Below is a small trained network, with its code and all its weights. Each question gives an input and a target symbol and asks what happens when units are switched off, that is, made to give their printed mean instead of their output.

import numpy as np


def w(rows, s, z=0):
    codes = np.array(rows[::2]) - 128.0
    scale = np.full(codes.shape[1], s)
    scale[-1] = z or s
    return codes * scale


def norm(h):
    return h / np.sqrt((h * h).mean(-1, keepdims=True) + 1e-5)


def f(y):
    return y / 2 * (1 + np.tanh(0.7978845608 * (y + 0.044715 * y**3)))


def softmax(a):
    e = np.exp(a - a.max(-1, keepdims=True))
    return e / e.sum(-1, keepdims=True)


def log_softmax(a):
    a = a - a.max(-1, keepdims=True)
    return a - np.log(np.exp(a).sum(-1, keepdims=True))


def net(x, mask):
    ids = ['αγεζηθλμξστφω'.index(c) for c in x.split()]
    T = len(ids)
    res = E[ids] + P[:T]
    r = norm(res)
    for j in range(3):
        rows = slice(2 * j, 2 * j + 2)
        q, k, v = (r @ M[0][rows].T for M in (Q, K, V))
        z = softmax(np.where(np.tri(T) > 0, q @ k.T / 2**0.5, -1e9)) @ v
        o = O[0][rows]
        res = res + np.where(mask[j], z, o[:, -1]) @ o[:, :-1]
    y = f(norm(res) @ A[0][:, :-1].T + A[0][:, -1])
    res = res + np.where(mask[3:7], y, B[0][:, -1]) @ B[0][:, :-1]
    return log_softmax(norm(res)[-1] @ U[:, :-1].T + U[:, -1])


Q, K, V, O, A, B = {}, {}, {}, {}, {}, {}
E = w([
[201,108,81,174,140],'α',
[113,124,83,33,63],'γ',
[110,104,53,130,145],'ε',
[83,147,118,124,253],'ζ',
[106,132,53,105,150],'η',
[97,123,55,114,140],'θ',
[73,101,48,124,145],'λ',
[73,88,156,191,101],'μ',
[89,115,43,138,156],'ξ',
[130,152,148,63,167],'σ',
[60,249,30,173,80],'τ',
[89,110,74,134,134],'φ',
[140,202,236,140,102],'ω',
],0.014)
P = w([
[144,166,88,105,125],'0',
[124,154,135,84,124],'1',
[126,144,175,86,125],'2',
[126,140,194,85,118],'3',
[124,127,216,85,124],'4',
[128,112,230,95,126],'5',
[124,88,239,97,122],'6',
[125,91,253,94,124],'7',
[136,83,232,99,125],'8',
[146,102,235,86,126],'9',
[120,133,238,69,125],'10',
],0.003)
Q[0] = w([
[57,60,70,73,164],'h1',
[174,133,178,102,58],'h1',
[68,178,2,78,133],'h2',
[144,97,110,205,163],'h2',
[115,133,184,150,126],'h3',
[219,217,178,184,124],'h3',
],0.011)
K[0] = w([
[127,1,184,54,199],'h1',
[194,154,123,170,44],'h1',
[75,220,57,127,80],'h2',
[143,105,132,231,164],'h2',
[61,166,136,184,123],'h3',
[173,220,67,229,128],'h3',
],0.0081)
V[0] = w([
[136,86,96,121,56],'h1',
[144,156,145,96,71],'h1',
[143,57,147,85,155],'h2',
[135,113,162,157,152],'h2',
[127,203,89,217,142],'h3',
[131,143,152,179,247],'h3',
],0.011)
O[0] = w([
[134,108,69,201,75,121],'h1',
[121,84,49,163,127,68],'h1',
[195,5,144,85,139,89],'h2',
[97,99,152,35,56,31],'h2',
[157,73,253,183,145,72],'h3',
[107,103,72,194,221,2],'h3',
],0.0058,0.0043)
A[0] = w([
[96,87,118,208,87,88],'n1',
[236,67,120,195,101,115],'n2',
[179,101,175,2,208,103],'n3',
[129,136,114,169,105,253],'n4',
],0.0065,0.0056)
B[0] = w([
[7,140,129,65,137,125],'n1',
[122,1,69,41,149,159],'n2',
[84,149,129,126,225,165],'n3',
[188,67,198,102,90,253],'n4',
],0.0084,0.0044)
U = w([
[113,124,134,123,131,12],'α',
[121,101,125,220,167,160],'γ',
[232,143,140,160,104,98],'ε',
[37,80,200,101,88,155],'ζ',
[45,84,88,136,126,62],'η',
[139,124,143,112,138,32],'θ',
[101,153,176,49,235,225],'λ',
[88,206,111,195,104,240],'μ',
[237,167,120,137,167,55],'ξ',
[209,163,255,109,124,131],'σ',
[164,163,112,18,65,212],'τ',
[200,28,123,98,152,254],'φ',
[92,132,18,106,173,72],'ω',
],0.01,0.0022)

Each question gives the input, a string of symbols that net reads in full, and the target symbol t.
The units are the heads (2 rows each of Q, K, V and O) and the neurons (one row each of A and B). Each row of codes is followed by its name. A weight is (code - 128) times the scale printed after its matrix; where a second scale follows, it is the last column's (O, A, B and U).
mask holds one flag per unit, heads first, then neurons. A switched-off unit (its flag False) gives its mean, the last column of its rows in O or B, instead of its output. The means were averaged over made-up inputs and are rounded, as every weight is.
A unit's drop is (log p(t) with every unit on - log p(t) with that unit switched off) / (log p(t) with every unit on - log p(t) with every unit switched off).
The circuit of an input: a set's keep is (log p(t) with only the set's units on - log p(t) with every unit switched off) / (log p(t) with every unit on - log p(t) with every unit switched off). Starting from all 7 units, units are removed one at a time, each time the one whose removal leaves the highest keep (on an exact tie, the one counted first), for as long as the keep stays at least 0.8.
circuit, biggest first: the units of the circuit, biggest drop first
top k neurons: the k neurons with the biggest drops, biggest first
heads that matter: for each layer, one digit per head in row order, 1 if its drop is at least 0.15 and else 0, layers parted by /
drop when u is switched off: that unit's drop, to one decimal
input ζ λ η, target λ: heads that matter	100
input α α τ ξ ε λ, target μ: heads that matter	010
input λ τ ε, target μ: heads that matter	010
input α ε ξ, target γ: heads that matter	001
input λ α φ λ θ, target ε: heads that matter	111
input α μ ξ, target γ: top 3 neurons	n2; n3; n4
input θ γ ε α ω σ λ ε φ θ φ, target ω: heads that matter	011
input α σ τ θ ω α θ, target μ: top neuron	n2
input α ζ ξ θ, target λ: heads that matter	100
input μ ω ε σ μ ξ λ η ω λ φ, target ω: heads that matter	001
input α ω θ ξ λ γ ε ζ ζ ω θ, target λ: heads that matter	110
input α ε γ φ, target τ: heads that matter	001
input λ φ ε, target φ: heads that matter	011
input γ ζ η, target λ: circuit, biggest first	h1
input λ λ η, target ξ: heads that matter	011
input ξ θ ε, target φ: top 2 neurons	n4; n1
input α τ ε, target μ: drop when n1 is switched off	0.0
input ω ξ φ α ζ ξ φ μ ξ, target λ: drop when h1 is switched off	1.3
input γ ε α ζ μ μ α λ, target λ: drop when n3 is switched off	0.2
input α θ ξ τ ω ξ, target μ: drop when h2 is switched off	0.6
input γ λ α, target φ: top neuron	n2
